Below is a small trained network, with its code and all its weights. Each question gives an input and a class and asks what happens when units are switched off, that is, made to give their printed mean instead of their output.

import numpy as np


def w(rows, s, z=0):
    codes = np.array(rows[::2]) - 128.0
    scale = np.full(codes.shape[1], s)
    scale[-1] = z or s
    return codes * scale


def f(y):
    return np.maximum(y, 0)


def log_softmax(a):
    a = a - a.max(-1, keepdims=True)
    return a - np.log(np.exp(a).sum(-1, keepdims=True))


def net(x, mask):
    res = np.array(x, float).reshape(1, 2) / 4 @ E
    y = f(res @ A[0][:, :-1].T + A[0][:, -1])
    res = res + np.where(mask, y, B[0][:, -1]) @ B[0][:, :-1]
    return log_softmax(res[-1] @ U[:, :-1].T + U[:, -1])


A, B = {}, {}
E = w([
[134,79,126,136,2,126],'x0',
[125,12,105,89,178,156],'x1',
],0.0042)
A[0] = w([
[126,105,126,130,69,130,77],'N1',
[128,102,120,122,54,137,101],'N2',
[123,95,126,131,51,126,79],'N3',
[126,121,131,128,132,120,240],'N4',
[127,154,124,124,176,132,86],'N5',
[118,233,141,126,92,130,58],'N6',
[126,8,124,115,169,141,56],'N7',
[129,121,117,127,99,132,83],'N8',
[130,242,128,129,84,133,41],'N9',
[132,177,135,147,108,119,51],'N10',
[125,99,130,127,55,126,71],'N11',
[127,129,127,126,129,129,253],'N12',
[125,153,128,127,188,134,65],'N13',
[125,114,121,132,97,128,80],'N14',
[123,143,132,134,170,124,102],'N15',
[127,178,121,127,227,132,73],'N16',
[132,103,124,121,137,132,86],'N17',
[124,110,123,135,94,125,76],'N18',
[122,158,125,129,197,125,76],'N19',
[126,144,126,124,165,129,68],'N20',
[126,131,123,123,128,130,254],'N21',
[120,25,132,120,167,134,44],'N22',
],0.015,0.0039)
B[0] = w([
[135,90,160,99,129,99,179],'N1',
[104,95,176,87,126,103,206],'N2',
[134,86,174,90,127,96,203],'N3',
[31,149,130,130,106,200,239],'N4',
[133,98,154,104,122,107,168],'N5',
[102,139,77,149,154,37,217],'N6',
[98,164,81,158,150,20,231],'N7',
[138,108,139,117,130,110,144],'N8',
[106,141,79,148,158,16,221],'N9',
[136,138,111,140,145,61,164],'N10',
[138,83,163,82,131,93,193],'N11',
[3,148,126,125,100,217,253],'N12',
[153,88,158,99,132,95,171],'N13',
[142,107,142,110,131,107,147],'N14',
[114,107,152,109,118,111,163],'N15',
[136,70,182,78,108,84,220],'N16',
[130,130,116,133,134,101,142],'N17',
[143,103,143,110,132,106,150],'N18',
[139,89,165,92,118,94,185],'N19',
[152,101,143,109,135,104,148],'N20',
[5,146,128,130,101,213,254],'N21',
[115,151,87,152,148,24,206],'N22',
],0.036,0.0039)
U = w([
[147,51,225,84,117,133,99],'0',
[125,179,26,165,154,85,50],'1',
[100,168,124,139,108,249,253],'2',
[182,132,123,138,135,144,89],'3',
],0.012,0.0019)

Each question gives the input, the list of numbers given to net, and the class t.
The units are the neurons (one row each of A and B). Each row of codes is followed by its name. A weight is (code - 128) times the scale printed after its matrix; where a second scale follows, it is the last column's (A, B and U).
mask holds one flag per neuron, in row order. A switched-off neuron (its flag False) gives its mean, the last column of its row in B, instead of its output. The means were averaged over made-up inputs and are rounded, as every weight is.
A unit's drop is (log p(t) with every unit on - log p(t) with that unit switched off) / (log p(t) with every unit on - log p(t) with every unit switched off).
most important unit: the unit with the biggest drop
top k neurons: the k neurons with the biggest drops, biggest first
drop when u is switched off: that unit's drop, to one decimal
input [3,4], class 1: most important unit => N7
input [-1,3], class 2: top 2 neurons => (N9, N6)
input [-6,7], class 1: top 2 neurons => (N7, N22)
input [3,3], class 2: top 3 neurons => (N9, N16, N6)
input [-5,7], class 1: top 2 neurons => (N7, N22)
input [-7,-7], class 0: top 3 neurons => (N16, N19, N7)
input [1,-3], class 2: top 2 neurons => (N7, N22)
input [-2,-3], class 2: drop when N22 is switched off => 0.2
input [-1,0], class 2: drop when N8 is switched off => 0.0
input [-5,6], class 1: drop when N3 is switched off => 0.2
input [0,4], class 1: drop when N7 is switched off => 0.9
